What each symbol does to the units:
zoko: li>mige, du>kosi, ni>dame
bogi: li>sotu, du>tine, ni>lidu
bebe: li>zoro, du>fuse, ni>mame
seto: li>peme, du>pido, ni>pupu
deto: li>pipa, du>pupu, ni>peme
zoro: li>pimo, du>gegu, ni>dini
bome: li>lidu, du>leri, ni>tine
sotu: li>bupe, du>lilo, ni>suvu
ramo: li>neba, du>seto, ni>deto
pupu: li>dufi, du>neba, ni>sezi
mame: li>dini, du>gula, ni>gegu
lidu: li>suvu, du>fite, ni>lilo
fuse: li>gegu, du>zute, ni>gula
mige: li>bogi, du>vuka, ni>bome
pose: li>toba, du>tuki, ni>zoko
dini: li>pido, du>nedo, ni>ramo
lere: li>zute, du>vuse, ni>bebe
kosi: li>vuka, du>toba, ni>tufe
nedo: li>deto, du>pimo, ni>seto
suvu: li>rabe, du>buto, ni>gifa
peme: li>loze, du>sezi, ni>dufi
pimo: li>pupu, du>ramo, ni>pido
vuse: li>mame, du>nuso, ni>fuse
rabe: li>fuse, du>lere, ni>nuso
fite: li>buto, du>sotu, ni>poda
tuki: li>dame, du>rode, ni>kosi
tine: li>lilo, du>palo, ni>fite
loze: li>zoko, du>bori, ni>tuki
palo: li>poda, du>lidu, ni>sotu
gimo: li>rode, du>loze, ni>pose
poda: li>podo, du>suvu, ni>bupe
gifa: li>nuso, du>podo, ni>lere
pido: li>sezi, du>deto, ni>neba
neba: li>gimo, du>peme, ni>pipa
nuso: li>gula, du>bebe, ni>zute
gegu: li>ramo, du>piru, ni>nedo
podo: li>bebe, du>rabe, ni>vuse
lilo: li>gifa, du>poda, ni>buto
bori: li>kosi, du>pose, ni>rode
rode: li>tufe, du>zoko, ni>toba
leri: li>fite, du>bogi, ni>palo
toba: li>taze, du>dame, ni>mige
dufi: li>tuki, du>gimo, ni>bori
gula: li>nedo, du>zoro, ni>piru
buto: li>lere, du>bupe, ni>podo
dame: li>bome, du>tufe, ni>vuka
zute: li>piru, du>mame, ni>zoro
vuka: li>tine, du>taze, ni>leri
tufe: li>leri, du>mige, ni>taze
piru: li>seto, du>dini, ni>pimo
bupe: li>vuse, du>gifa, ni>rabe
sezi: li>bori, du>pipa, ni>gimo
taze: li>palo, du>bome, ni>bogi
pipa: li>pose, du>dufi, ni>loze

The rows follow the links: the fewer symbols apart two units are, the more alike their rows tend to be.

Rows of some units; one shown again gets a slightly different row:
gula
[44,-10,84,15,-40,-59,71,-11,44,30,135,-9,-45,37,1,81,51,-37,62,36,70,-24,-14,-55,-34,61,-57,29,-12,-42,32,-40,46,53,-19,34,-29,-50]
suvu
[61,46,-32,62,2,8,-56,25,-75,11,2,70,-31,-52,82,31,-28,-17,5,56,68,-36,-15,76,-25,53,12,-5,-3,8,-125,10,6,111,-13,7,37,31]
vuka
[-13,-23,-60,-46,34,78,-40,2,-58,-56,-102,5,48,-11,2,-44,-62,78,-95,-39,-76,-32,-19,30,41,-56,66,-36,-11,13,-58,49,-21,-76,32,-66,29,26]
bome
[18,-45,-33,-52,22,86,-25,-26,-62,-67,-57,15,62,10,30,-16,-66,76,-84,-25,-64,-58,-50,18,50,-26,44,-12,-43,-8,-60,36,-13,-79,24,-103,31,-5]
seto
[-80,39,18,14,21,-64,8,78,76,23,-19,-56,-59,11,-75,-20,50,-52,28,-10,1,43,53,-27,-32,-32,56,-30,66,36,96,-14,6,1,9,105,-48,48]
gegu
[15,23,62,44,-38,-75,40,-2,50,58,106,-13,-50,14,-8,48,60,-64,84,37,81,25,18,-38,-45,55,-68,30,17,-13,52,-39,24,73,-31,66,-31,-31]
deto
[-85,14,25,-16,17,-36,26,69,88,7,-35,-76,-31,20,-95,-23,41,-24,-6,-44,-30,28,37,-62,-11,-53,68,-30,58,33,109,-2,10,-47,30,65,-51,34]
pipa
[-41,-49,20,-55,-20,-9,44,-56,57,4,-3,-59,41,55,-74,-41,20,18,6,-54,-73,55,13,-71,35,-44,-47,20,-18,-22,117,-14,-17,-121,7,-14,-27,-53]
kosi
[-35,37,-114,16,7,2,-79,-26,-42,26,-125,12,40,-62,-3,-102,-42,6,-6,-22,-55,94,46,55,14,-55,-5,6,28,44,-6,16,-80,-26,-11,19,50,36]
dame
[-39,24,-99,-2,28,32,-78,5,-42,-13,-137,12,40,-62,-6,-84,-51,28,-39,-36,-66,50,28,59,18,-65,47,-25,16,42,-32,42,-64,-46,9,0,39,51]
lidu
[95,-17,-21,6,-34,46,-9,-78,-78,-11,26,73,38,-15,87,26,-45,35,-19,35,15,-34,-52,43,21,42,-61,37,-72,-40,-109,3,-11,16,-21,-86,55,-37]
bebe
[39,-30,110,-26,11,19,69,45,34,-28,101,-11,-41,61,-2,100,36,0,-12,17,45,-109,-50,-51,-11,50,39,-33,-17,-37,-10,-7,81,29,20,-19,-47,-17]
taze
[-2,-29,-45,-51,37,81,-32,-10,-59,-72,-77,6,57,-4,15,-31,-61,73,-87,-29,-74,-40,-40,28,50,-43,52,-29,-26,4,-51,35,-17,-80,32,-86,30,11]
tufe
[-32,7,-85,-19,39,54,-73,10,-47,-30,-133,12,40,-39,5,-66,-54,44,-61,-43,-76,21,7,52,28,-55,59,-32,10,37,-40,41,-47,-51,15,-25,37,49]
vuse
[20,-19,90,-14,23,32,43,83,13,-47,58,4,-59,44,8,93,13,3,-41,13,43,-128,-38,-35,-14,30,88,-60,-4,-17,-38,14,79,42,26,-8,-42,23]
pose
[-24,-1,-67,3,-44,-41,-28,-102,-1,51,-44,-6,52,-29,-12,-88,-6,-3,46,-26,-49,117,36,11,18,-28,-111,75,-8,0,57,-6,-72,-59,-29,-2,47,-43]

Each walk starts at a row. The symbols on each line, taken left to right, move it on to the next unit.
Each answer is a row, close to the row of the unit it stands for.
start [56,-54,-18,-44,4,85,-4,-58,-66,-57,-6,33,72,11,51,3,-55,69,-60,-12,-46,-50,-60,20,57,-1,-14,9,-71,-33,-81,31,-6,-56,11,-115,38,-33]
li li -> [35,47,-8,53,27,16,-47,74,-50,-12,-3,55,-53,-44,58,52,-14,-22,-13,53,69,-67,-12,69,-22,45,76,-43,23,12,-117,21,24,112,2,16,7,66]
li du li ni -> [5,33,46,50,-27,-87,33,12,51,62,77,-13,-56,0,-14,35,60,-68,88,32,77,46,33,-22,-55,46,-52,32,35,1,53,-39,22,78,-32,80,-31,-9]
start [-19,49,25,45,-25,-92,22,26,52,74,52,-24,-62,-4,-31,20,65,-81,93,33,67,45,44,-17,-56,27,-41,27,49,12,63,-30,10,83,-32,106,-32,12]
du ni ni li du -> [-22,-37,-11,-34,-32,-21,26,-92,34,21,2,-42,56,23,-51,-55,6,18,28,-45,-68,89,26,-54,32,-32,-99,58,-25,-18,106,-26,-40,-105,-13,-20,5,-74]
du ni du -> [-34,19,-98,20,-17,-25,-61,-59,-17,45,-83,13,45,-56,3,-98,-30,-2,34,-29,-44,124,42,42,12,-40,-67,50,7,24,25,0,-82,-30,-28,17,44,-9]
start [39,-28,103,-8,-17,-12,84,5,33,-6,141,-16,-43,65,7,103,50,-16,21,33,55,-71,-38,-63,-15,62,-19,4,-22,-49,27,-36,67,28,2,-6,-55,-44]
ni li du -> [-68,44,13,28,8,-73,7,74,74,40,0,-43,-61,-11,-69,-10,55,-60,59,-2,24,53,61,-27,-44,-15,30,-16,73,46,86,-18,0,35,-1,120,-42,46]
ni ni li du -> [-12,-16,-51,-13,-42,-35,-1,-104,14,46,-16,-8,53,-9,-25,-76,0,1,37,-30,-54,112,30,-10,23,-33,-115,72,-20,-5,72,-16,-62,-71,-31,-7,35,-64]
start [-18,13,-85,20,-25,-39,-44,-81,-7,35,-58,7,53,-40,-8,-89,-18,-2,36,-18,-50,128,47,27,14,-42,-87,63,-1,10,37,-9,-78,-44,-35,11,44,-23]
du ni ni du li -> [75,-46,-13,-31,-13,68,-9,-78,-76,-37,9,48,64,1,56,12,-53,62,-56,9,-38,-49,-62,22,39,15,-36,17,-72,-46,-77,12,-10,-36,6,-106,45,-47]
li du du li du -> [19,-3,69,-4,38,36,28,101,3,-54,40,1,-63,25,15,87,12,2,-40,25,46,-126,-35,-9,-27,38,114,-72,12,3,-52,14,72,59,34,-7,-32,38]
start [79,10,-36,37,-24,22,-31,-56,-88,10,33,72,16,-36,102,25,-41,5,10,46,54,-24,-37,66,-6,59,-58,27,-44,-23,-123,5,-20,70,-27,-51,54,-25]
du li du -> [23,20,31,27,45,30,-8,111,-25,-37,9,27,-54,-8,36,70,1,-8,-34,29,59,-101,-28,33,-28,29,115,-67,20,19,-84,21,53,93,23,15,-24,67]
du ni li du -> [29,9,68,22,-42,-62,47,-6,47,52,122,-4,-50,27,-1,65,53,-55,80,46,70,7,6,-45,-35,59,-73,32,1,-23,48,-42,28,64,-28,51,-38,-44]
start [-57,-36,33,-52,-6,-17,47,-25,75,-13,-9,-75,24,54,-77,-32,24,18,-10,-58,-70,40,16,-82,23,-52,-21,12,0,-8,126,-11,-1,-116,15,-11,-38,-37]
li ni li li -> [36,-54,-23,-48,11,90,-9,-42,-63,-65,-34,31,71,8,41,0,-63,80,-73,-23,-57,-53,-55,16,50,-9,15,-12,-60,-22,-69,30,-10,-73,23,-106,33,-33]
ni ni du du -> [77,37,-33,50,-15,10,-46,-4,-84,19,11,78,-13,-58,89,29,-30,-17,14,59,61,-33,-23,77,-17,55,-16,-3,-17,-11,-129,10,-8,114,-26,-19,38,16]
start [84,23,-39,42,-14,15,-45,-32,-83,14,29,82,-1,-43,100,26,-35,-8,10,61,63,-23,-33,75,-6,63,-33,23,-27,-9,-124,4,-15,95,-35,-18,53,-6]
li du li ni -> [35,-24,93,-3,-27,-32,84,1,38,15,136,-7,-42,50,-1,84,55,-28,47,31,70,-50,-27,-63,-25,55,-44,17,-21,-50,40,-32,60,48,-12,5,-47,-49]
li li du ni -> [-73,-31,37,-54,7,-12,46,2,89,-13,-8,-82,19,60,-86,-33,24,11,-13,-63,-63,28,24,-78,23,-51,14,-7,13,-2,132,-7,4,-113,31,0,-49,-19]
start [-29,32,-114,21,-8,-19,-81,-45,-28,38,-104,16,43,-59,-4,-99,-34,2,14,-21,-47,112,40,52,16,-47,-34,29,13,35,-2,15,-80,-30,-23,12,55,15]
li li du ni li -> [47,44,-22,57,18,14,-51,60,-63,3,-8,65,-44,-49,64,48,-24,-14,0,54,65,-63,-13,79,-31,46,40,-23,9,13,-120,11,3,122,-4,14,20,60]
ni ni ni -> [38,-33,107,-14,-4,-2,83,25,35,-22,119,-15,-45,67,6,100,44,-4,5,28,56,-100,-38,-62,-18,53,12,-20,-21,-42,9,-18,74,31,4,-24,-52,-29]
